Each row has a hidden trait or not; one of two labels after the row says which. A new part has a new trait and new labels.
[  0  14   3  -4  25   5  -1 -13  -3   0   1  -3   7  -1  15   3  -5   4
 -15   4  31   9   5  26   3   0 -12 -20  -9   5 -12   3   2   5] : T
[  0   5  -4  -2  19  16  -1  -5  -3  -9   5 -20   2   3  23   2  -4   5
 -38   1  14   6   4  19  11   0 -11  -5  -5   6 -10   7  -7   6] : K
[  0   5   2  -3  19   0  -1 -20   0  -2   2  -3   7   3  13   2  -4   1
 -17   6  29   4   1  19   8  -1  -4 -15  -6   6  -9   2   2   3] : K
[ -1   1  -4  -2  19  13  -1 -15  -2  -6   2  -7   5   5  14   2  -4   3
 -15   3  12   2   0  18  10   0  -2 -11  -6   8 -17   6   1   7] : K
[  0   7   1  -4  28   4  -1 -15  -2  -3   1  -6   5   0  11   3  -5   4
  -6   4  29   6   3  27   2   1  -8 -15  -6   5 -12   5   3   5] : K
[  0   3  -3  -3  19  10  -1 -10  -2  -6   3  -9   3   4  21   1  -4   3
 -21   4  18   4   1  19   9   0  -7  -9  -5   7 -12   5   2   6] : K
[  0  11   2  -2  16  -5  -1  -6  -1   2   1   3   7  -1  10   2  -3  -1
 -12   3  21   4   3  13   2  -2  -6 -16  -5   2  -6   2   5   1] : T
[  0  11   2  -4  30   3  -2 -17  -5  -2  -1   0   7  -2   5   4  -7   4
  13   5  32   7   3  21  -5   3  -8 -18  -9   6 -11   5   5   4] : K
[ -1   2  -3  -4  24  12  -1 -20  -4  -2   2  -3   8   3  15   3  -6   4
 -12   3  32   5   1  27   9   0  -2 -15 -10   4 -10   6   4   7] : T
[ -1  13   7  -5  26 -19  -1 -23   5   9  -3  18  10  -1 -10   3  -5  -2
   7   7  40   5  -1  16   0  -1   0 -30  -7   3 -10  -6  11   2] : K
[ -1  -5  -8  -2  14  16  -1 -10  -4  -8   5 -13  -1   6  27   1  -2   2
 -38   0   4   2   1  18  17  -1  -4  -3  -1  10 -11   8  -4   5] : K
[ -2  -3  -6  -4  20  13  -2 -25  -2  -4   1   5   7   7  10   3  -6   2
 -11   2  24   1  -4  17  13  -1   4 -19  -4  14 -10   6   9   8] : T
[  0  10   3  -3  19  -7  -1 -11   0   3  -1   9   7  -1   3   2  -2  -1
   4   4  41   4   2   9  -1  -1  -4 -17  -6   3  -6  -1   9   3] : T
[ -1   8   3  -4  21   3  -1 -21   0  -1   2   0   9   2  10   3  -6   0
 -17   4  29   5   0  21   8  -1  -4 -19  -6   5  -4   1   3   4] : T
[  0  11   3  -3  34   0  -1 -13  -5   0  -2  -1   6  -3   3   2  -6   6
  13   5  25   7   4  14  -7   3  -8 -15 -11   3  -9   2   5   5] : K
[  0   7   0  -3  23   3  -1 -12  -3  -1   1  -2   5   0  13   2  -4   2
  -5   3  22   4   2  22   2   0  -6  -9  -6   3  -7   2   1   3] : K
[ -1   5  -3  -3   9   4  -1 -17   0  -3   2   1   5   3  12   0  -2   0
  -8   3  27   3  -1  17   7  -1   0 -11  -5   7  -7   4   3   4] : T
[  0   7   1  -2  24   4  -1  -7  -6  -1   1  -5   4  -2  19   1  -4   3
  -5   3  20   4   4  11   0   1  -8 -13  -6   3  -8   3   3   3] : T
[  0   8   2  -3  16  -2  -1 -14  -3   0   0   4   8  -1   9   2  -4   0
  -2   3  18   5   2  15  -3   0  -5 -15  -6   2  -8   2   5   4] : T
[  0   7  -1  -3  11   7  -1  -6  -1  -4   4 -11   3   1  19   1  -1   2
 -29   2  15   6   4  19   8  -2 -10  -8  -4   3  -9   3  -4   2] : K
[ -1  15   9  -4  13 -20  -1 -20   6  10  -2  18  12   0  -5   2  -4  -3
  -3   7  43   6   0  12  -1  -3  -1 -28  -6   1 -12  -7   8   2] : K
[ -1   9   1  -2   6  -8   0 -12   3   2   2   4   5   3  14   1   1  -2
 -28   2  19   1   0  16   8  -3   2 -16  -2   4  -8  -1   2   4] : T
[  0  11  -1  -3   5   8  -1 -25   3  -6   8  -8   4   6  30   1   0   1
 -63   1  32   8   5  26  24  -6  -8 -14  -2   5 -13   3  -7   3] : T
[ -1   0  -4  -2  26   8  -1 -10  -3  -4   1  -1   5   2  13   3  -4   2
  -2   3   7   3  -1  18   3   1  -2 -11  -7   7  -9   6   3   6] : K
[ -1   6   0  -3  12  -4  -1 -18  -1   1   0   3   5   1   7   1  -2  -1
 -12   3  22   2  -1  14   2  -1  -1 -15  -5   5  -6   2   8   3] : T
[  0   7  -2   0  19   7   0  -9  -4  -4   2  -1   3   0  14   2  -3   2
 -10   2  14   5   3  18   5  -1  -6  -8  -7   5  -3   7   3   4] : T
[ -1   1  -4  -3  23  10  -1 -22  -2  -4   1   1   7   4  13   3  -5   2
 -16   4  30   4  -1  22  11   0  -1 -15  -7   9  -9   5   4   7] : T
[  0  10   2  -2  10  -2   0 -15  -1   0   2  -1   6   1  10   1  -2  -1
 -15   3  30   4   2  20   3  -2  -5 -17  -4   1  -6   1   0   3] : K
[ -1   6   1  -2  20   0  -1 -17  -1  -3   1   1   7   2   9   3  -5   1
  -5   5  33   5   1  20   3   0  -3 -19  -7   7  -9   2   3   5] : K
[ -2  16  12  -4   9 -37  -1 -29  11  15  -6  36  14  -2 -19   2  -2  -6
  18   7  55   1  -4   2 -12  -3   8 -34  -4   1  -8 -12  19  -1] : K
[  0  12   1  -4  28   4  -1 -17  -2  -3   2  -7   7   0  15   3  -6   3
 -11   4  32   8   4  22   6   0  -9 -20  -7   6 -16   2   1   4] : T
